Below are the code and all the weights of a small trained network. Each question names an input and a target symbol and asks about switching units off, where a switched-off unit gives its printed mean instead of its output.

import numpy as np


def w(rows, s, z=0):
    codes = np.array(rows[::2]) - 128.0
    scale = np.full(codes.shape[1], s)
    scale[-1] = z or s
    return codes * scale


def norm(h):
    return h / np.sqrt((h * h).mean(-1, keepdims=True) + 1e-5)


def f(y):
    return y / 2 * (1 + np.tanh(0.7978845608 * (y + 0.044715 * y**3)))


def softmax(a):
    e = np.exp(a - a.max(-1, keepdims=True))
    return e / e.sum(-1, keepdims=True)


def log_softmax(a):
    a = a - a.max(-1, keepdims=True)
    return a - np.log(np.exp(a).sum(-1, keepdims=True))


def net(x, mask):
    ids = ['αδελμξσφ'.index(c) for c in x.split()]
    T = len(ids)
    res = E[ids] + P[:T]
    u = 0
    for l in range(2):
        r = norm(res)
        for j in range(2):
            rows = slice(4 * j, 4 * j + 4)
            q, k, v = (r @ M[l][rows].T for M in (Q, K, V))
            z = softmax(np.where(np.tri(T) > 0, q @ k.T / 4**0.5, -1e9)) @ v
            o = O[l][rows]
            res = res + np.where(mask[u + j], z, o[:, -1]) @ o[:, :-1]
        u += 2
        y = f(norm(res) @ A[l][:, :-1].T + A[l][:, -1])
        res = res + np.where(mask[u : u + 12], y, B[l][:, -1]) @ B[l][:, :-1]
        u += 12
    return log_softmax(norm(res)[-1] @ U[:, :-1].T + U[:, -1])


Q, K, V, O, A, B = {}, {}, {}, {}, {}, {}
E = w([
[97,158,189],'α',
[96,155,185],'δ',
[97,159,193],'ε',
[151,140,108],'λ',
[99,166,201],'μ',
[73,253,97],'ξ',
[191,90,141],'σ',
[90,53,83],'φ',
],0.014)
P = w([
[181,166,25],'0',
[169,156,48],'1',
[158,148,71],'2',
[63,87,218],'3',
[114,122,133],'4',
[103,135,148],'5',
[110,162,141],'6',
[103,192,159],'7',
[108,219,152],'8',
[87,254,175],'9',
],0.0069)
Q[0] = w([
[249,146,88],'L0H1',
[133,185,129],'L0H1',
[125,127,106],'L0H1',
[41,119,162],'L0H1',
[110,177,73],'L0H2',
[105,98,95],'L0H2',
[108,105,96],'L0H2',
[158,64,19],'L0H2',
],0.017)
K[0] = w([
[232,133,141],'L0H1',
[127,140,118],'L0H1',
[172,160,90],'L0H1',
[4,154,101],'L0H1',
[154,198,129],'L0H2',
[88,130,123],'L0H2',
[84,141,96],'L0H2',
[80,117,59],'L0H2',
],0.017)
V[0] = w([
[175,126,175],'L0H1',
[190,115,86],'L0H1',
[106,172,233],'L0H1',
[134,129,137],'L0H1',
[253,200,104],'L0H2',
[151,122,146],'L0H2',
[39,129,86],'L0H2',
[255,173,220],'L0H2',
],0.0067)
O[0] = w([
[176,126,135,153],'L0H1',
[76,38,183,83],'L0H1',
[255,118,30,233],'L0H1',
[134,135,124,134],'L0H1',
[104,65,168,178],'L0H2',
[123,106,111,145],'L0H2',
[49,247,127,72],'L0H2',
[158,121,190,254],'L0H2',
],0.0056,0.005)
A[0] = w([
[108,179,168,101],'L0N1',
[151,73,150,63],'L0N2',
[9,64,8,2],'L0N3',
[117,98,203,104],'L0N4',
[99,178,58,177],'L0N5',
[110,151,126,141],'L0N6',
[149,63,140,45],'L0N7',
[5,90,141,84],'L0N8',
[96,205,138,189],'L0N9',
[67,165,222,200],'L0N10',
[6,86,190,26],'L0N11',
[105,164,84,148],'L0N12',
],0.011,0.0044)
B[0] = w([
[126,139,102,180],'L0N1',
[139,113,173,138],'L0N2',
[53,154,255,151],'L0N3',
[124,134,173,179],'L0N4',
[113,33,81,152],'L0N5',
[143,110,84,136],'L0N6',
[168,120,148,132],'L0N7',
[151,214,119,132],'L0N8',
[159,115,48,228],'L0N9',
[118,202,87,254],'L0N10',
[114,210,106,131],'L0N11',
[138,46,92,134],'L0N12',
],0.0089,0.0054)
Q[1] = w([
[241,125,163],'L1H1',
[128,92,110],'L1H1',
[177,72,168],'L1H1',
[104,177,63],'L1H1',
[45,26,106],'L1H2',
[50,90,101],'L1H2',
[221,132,162],'L1H2',
[100,135,7],'L1H2',
],0.014)
K[1] = w([
[230,158,159],'L1H1',
[151,86,112],'L1H1',
[233,99,200],'L1H1',
[92,161,72],'L1H1',
[64,100,56],'L1H2',
[66,114,50],'L1H2',
[148,122,245],'L1H2',
[99,243,1],'L1H2',
],0.011)
V[1] = w([
[139,66,184],'L1H1',
[116,97,103],'L1H1',
[156,133,198],'L1H1',
[45,47,148],'L1H1',
[135,177,59],'L1H2',
[184,86,124],'L1H2',
[54,118,133],'L1H2',
[147,250,160],'L1H2',
],0.011)
O[1] = w([
[72,170,115,88],'L1H1',
[53,111,134,101],'L1H1',
[107,218,139,144],'L1H1',
[23,113,116,2],'L1H1',
[134,163,119,124],'L1H2',
[141,113,93,177],'L1H2',
[198,155,150,49],'L1H2',
[65,255,106,185],'L1H2',
],0.01,0.0068)
A[1] = w([
[3,154,122,87],'L1N1',
[129,120,143,131],'L1N2',
[113,162,173,157],'L1N3',
[75,161,85,144],'L1N4',
[49,97,70,131],'L1N5',
[173,168,140,180],'L1N6',
[104,53,146,254],'L1N7',
[154,117,128,115],'L1N8',
[173,96,222,122],'L1N9',
[146,184,159,176],'L1N10',
[177,145,152,172],'L1N11',
[184,106,138,129],'L1N12',
],0.016,0.0071)
B[1] = w([
[9,81,106,148],'L1N1',
[127,118,151,130],'L1N2',
[164,85,112,161],'L1N3',
[83,58,137,157],'L1N4',
[174,150,25,139],'L1N5',
[84,142,143,254],'L1N6',
[93,210,140,185],'L1N7',
[108,144,168,140],'L1N8',
[68,30,182,203],'L1N9',
[98,94,136,233],'L1N10',
[70,113,136,229],'L1N11',
[87,114,178,182],'L1N12',
],0.011,0.0091)
U = w([
[167,93,135,104],'α',
[149,71,68,215],'δ',
[202,117,154,168],'ε',
[114,143,144,2],'λ',
[170,211,151,244],'μ',
[97,136,107,76],'ξ',
[96,84,223,215],'σ',
[4,94,76,6],'φ',
],0.015,0.0034)

Each question gives the input, a string of symbols that net reads in full, and the target symbol t.
The units are the heads (4 rows each of Q, K, V and O) and the neurons (one row each of A and B). Each row of codes is followed by its name. A weight is (code - 128) times the scale printed after its matrix; where a second scale follows, it is the last column's (O, A, B and U).
mask holds one flag per unit, layer by layer, with each layer's heads first. A switched-off unit (its flag False) gives its mean, the last column of its rows in O or B, instead of its output. The means were averaged over made-up inputs and are rounded, as every weight is.
A unit's drop is (log p(t) with every unit on - log p(t) with that unit switched off) / (log p(t) with every unit on - log p(t) with every unit switched off).
The circuit of an input: a set's keep is (log p(t) with only the set's units on - log p(t) with every unit switched off) / (log p(t) with every unit on - log p(t) with every unit switched off). Starting from the 12 units with the biggest drops (on a tie, the unit counted first), units are removed one at a time, each time the one whose removal leaves the highest keep (on an exact tie, the one counted first), for as long as the keep stays at least 0.8.
circuit, biggest first: the units of the circuit, biggest drop first
most important unit: the unit with the biggest drop
top k neurons: the k neurons with the biggest drops, biggest first
k most important neurons of layer l: the k neurons of layer l with the biggest drops, biggest first
heads that matter: for each layer, one digit per head in row order, 1 if its drop is at least 0.15 and else 0, layers parted by /
drop when u is switched off: that unit's drop, to one decimal
input σ σ μ μ α σ σ μ μ λ, target μ: most important unit : L0N10
input ε φ σ, target φ: top 2 neurons : L0N9, L0N10
input μ ε α μ α μ δ δ, target μ: circuit, biggest first : L1H1, L1H2
input ξ σ α μ μ ε σ φ φ ε, target φ: circuit, biggest first : L1H1, L0H1, L1N1
input λ λ ε μ μ μ α, target μ: heads that matter : 00 / 10
input α μ σ μ ε ε, target μ: heads that matter : 01 / 11
input φ μ μ ξ, target δ: heads that matter : 00 / 00
input σ ε μ μ μ δ ε, target μ: heads that matter : 00 / 10
input σ δ μ φ μ μ σ μ φ α, target φ: 2 most important neurons of layer 1 : L1N1, L1N4
input σ μ μ σ ε δ μ μ φ δ, target φ: heads that matter : 11 / 10
input ε σ λ, target σ: heads that matter : 10 / 00
input σ μ σ, target σ: heads that matter : 00 / 00
input α ε σ, target σ: heads that matter : 00 / 01
input α σ ξ μ μ λ, target μ: most important neuron of layer 0 : L0N11
input ξ λ μ σ μ μ μ ε μ, target μ: heads that matter : 00 / 10
input σ λ σ α σ φ ε, target φ: 2 most important neurons of layer 0 : L0N10, L0N3
input δ φ μ μ ε α, target μ: top 2 neurons : L1N9, L1N1
input μ φ ε δ, target φ: 3 most important neurons of layer 1 : L1N4, L1N1, L1N7
input φ μ σ, target φ: top 2 neurons : L0N9, L1N1
input μ σ μ μ φ ε μ μ φ μ, target φ: top neuron : L1N1
input λ σ μ μ δ μ φ μ, target φ: drop when L0H2 is switched off : 1.4
input μ μ σ ε α μ, target μ: drop when L1H1 is switched off : 0.2
input μ σ α σ φ α, target φ: drop when L1H1 is switched off : 0.3
